Here is a tiny trained network, its code and every weight. The questions are about switching its units off for an input and a class, where a switched-off unit gives its printed mean instead of its output.

import numpy as np


def w(rows, s, z=0):
    codes = np.array(rows[::2]) - 128.0
    scale = np.full(codes.shape[1], s)
    scale[-1] = z or s
    return codes * scale


def norm(h):
    return h / np.sqrt((h * h).mean(-1, keepdims=True) + 1e-5)


def f(y):
    return y / 2 * (1 + np.tanh(0.7978845608 * (y + 0.044715 * y**3)))


def log_softmax(a):
    a = a - a.max(-1, keepdims=True)
    return a - np.log(np.exp(a).sum(-1, keepdims=True))


def net(x, mask):
    res = np.array(x, float).reshape(1, 2) / 4 @ E
    u = 0
    for l in range(3):
        y = f(norm(res) @ A[l][:, :-1].T + A[l][:, -1])
        res = res + np.where(mask[u : u + 10], y, B[l][:, -1]) @ B[l][:, :-1]
        u += 10
    return log_softmax(norm(res)[-1] @ U[:, :-1].T + U[:, -1])


A, B = {}, {}
E = w([
[208,51,41,117,182,84,155,82],'x0',
[146,107,158,157,148,251,140,198],'x1',
],0.0016)
A[0] = w([
[25,244,249,173,64,139,76,165,5],'L0N0',
[149,139,123,186,153,125,133,128,112],'L0N1',
[103,131,133,163,155,124,162,128,81],'L0N2',
[179,59,103,164,188,173,167,151,105],'L0N3',
[135,138,131,87,145,151,132,145,108],'L0N4',
[187,89,96,141,145,142,191,109,78],'L0N5',
[171,51,57,130,171,27,153,14,122],'L0N6',
[135,142,117,132,130,145,132,153,112],'L0N7',
[173,84,100,169,153,175,158,165,80],'L0N8',
[186,112,103,174,161,175,176,157,90],'L0N9',
],0.0019,0.0013)
B[0] = w([
[87,161,141,53,89,162,156,151,248],'L0N0',
[132,145,131,103,120,133,98,121,122],'L0N1',
[125,140,111,103,149,129,128,129,112],'L0N2',
[121,141,154,62,98,175,109,155,152],'L0N3',
[132,107,153,94,112,105,128,120,123],'L0N4',
[100,164,134,97,135,159,105,126,124],'L0N5',
[136,253,85,109,66,86,130,136,221],'L0N6',
[117,97,149,86,122,95,105,127,126],'L0N7',
[123,118,152,68,122,140,103,176,134],'L0N8',
[142,122,152,82,120,154,90,177,136],'L0N9',
],0.0023,0.0017)
A[1] = w([
[147,98,175,175,200,233,149,184,110],'L1N0',
[127,160,136,106,97,155,81,125,104],'L1N1',
[135,172,80,85,114,25,81,22,20],'L1N2',
[4,164,217,219,94,135,154,124,46],'L1N3',
[25,210,190,195,71,152,124,124,53],'L1N4',
[117,112,117,120,157,107,138,132,144],'L1N5',
[136,132,152,97,135,110,96,127,146],'L1N6',
[205,14,36,140,221,113,152,85,64],'L1N7',
[165,70,54,91,167,85,137,91,128],'L1N8',
[133,103,169,155,179,178,112,136,5],'L1N9',
],0.0026,0.0016)
B[1] = w([
[154,96,104,178,122,5,153,59,233],'L1N0',
[137,109,98,93,140,133,148,118,148],'L1N1',
[145,39,148,169,171,152,151,123,232],'L1N2',
[104,197,133,29,104,169,140,153,230],'L1N3',
[147,182,89,49,123,143,101,158,247],'L1N4',
[128,141,144,152,112,144,144,133,126],'L1N5',
[147,139,126,144,147,159,158,126,141],'L1N6',
[56,203,183,85,82,173,96,182,155],'L1N7',
[125,187,153,166,87,143,132,155,161],'L1N8',
[114,111,78,123,150,80,126,83,97],'L1N9',
],0.0028,0.0016)
A[2] = w([
[130,1,150,152,176,145,119,124,107],'L2N0',
[120,130,112,171,129,82,131,89,99],'L2N1',
[124,136,117,170,129,85,136,104,97],'L2N2',
[88,119,162,136,130,129,142,116,116],'L2N3',
[40,154,163,71,132,143,116,124,4],'L2N4',
[140,135,124,154,123,142,142,128,130],'L2N5',
[114,126,151,108,153,177,112,146,126],'L2N6',
[147,132,110,107,121,123,132,140,148],'L2N7',
[77,138,162,99,131,141,125,118,67],'L2N8',
[132,146,109,132,112,149,150,132,124],'L2N9',
],0.0069,0.0025)
B[2] = w([
[173,35,254,141,186,145,155,106,215],'L2N0',
[147,142,126,176,96,148,180,101,186],'L2N1',
[113,127,100,190,104,130,198,94,170],'L2N2',
[136,150,100,91,137,141,82,160,122],'L2N3',
[112,104,121,23,158,169,217,69,252],'L2N4',
[119,119,129,102,143,95,104,116,136],'L2N5',
[138,139,94,175,103,56,152,74,187],'L2N6',
[91,131,173,124,117,168,130,151,164],'L2N7',
[118,107,101,65,161,139,151,114,169],'L2N8',
[137,103,164,96,128,101,88,133,155],'L2N9',
],0.0036,0.0032)
U = w([
[86,157,114,7,135,162,175,101,190],'0',
[105,127,76,156,185,121,76,131,18],'1',
[169,183,123,132,84,134,29,221,164],'2',
[94,125,100,156,160,120,67,121,23],'3',
[178,45,211,168,176,139,128,121,195],'4',
[146,166,69,250,79,105,197,75,173],'5',
[87,114,78,160,160,119,62,129,2],'6',
],0.012,0.0052)

Each question gives the input, the list of numbers given to net, and the class t.
The units are the neurons (one row each of A and B). Each row of codes is followed by its name. A weight is (code - 128) times the scale printed after its matrix; where a second scale follows, it is the last column's (A, B and U).
mask holds one flag per neuron, layer by layer. A switched-off neuron (its flag False) gives its mean, the last column of its row in B, instead of its output. The means were averaged over made-up inputs and are rounded, as every weight is.
A unit's drop is (log p(t) with every unit on - log p(t) with that unit switched off) / (log p(t) with every unit on - log p(t) with every unit switched off).
unit that matters most: the unit with the biggest drop
top k neurons: the k neurons with the biggest drops, biggest first
k most important neurons of layer l: the k neurons of layer l with the biggest drops, biggest first
drop when u is switched off: that unit's drop, to one decimal
input [4,1], class 2: 2 most important neurons of layer 2	[L2N4, L2N0]
input [6,4], class 2: top 2 neurons	[L1N7, L2N4]
input [6,1], class 2: unit that matters most	L0N6
input [-3,6], class 4: top 3 neurons	[L0N6, L1N7, L1N0]
input [2,2], class 4: 2 most important neurons of layer 1	[L1N3, L1N4]
input [-2,5], class 4: top 2 neurons	[L0N6, L1N0]
input [6,2], class 2: top 3 neurons	[L2N4, L0N6, L1N3]
input [4,3], class 2: top 4 neurons	[L1N2, L2N4, L1N7, L2N0]
input [3,-1], class 5: top 3 neurons	[L0N6, L1N3, L1N4]
input [-3,-7], class 5: top 3 neurons	[L1N7, L0N3, L1N2]
input [8,4], class 2: top 2 neurons	[L1N7, L2N4]
input [4,0], class 2: top 4 neurons	[L1N0, L0N6, L2N4, L2N0]
input [8,1], class 2: top 2 neurons	[L2N4, L1N7]
input [7,0], class 2: unit that matters most	L1N7
input [6,-2], class 5: drop when L1N4 is switched off	0.7
input [2,4], class 4: drop when L1N0 is switched off	0.0
input [6,3], class 2: drop when L1N3 is switched off	0.1
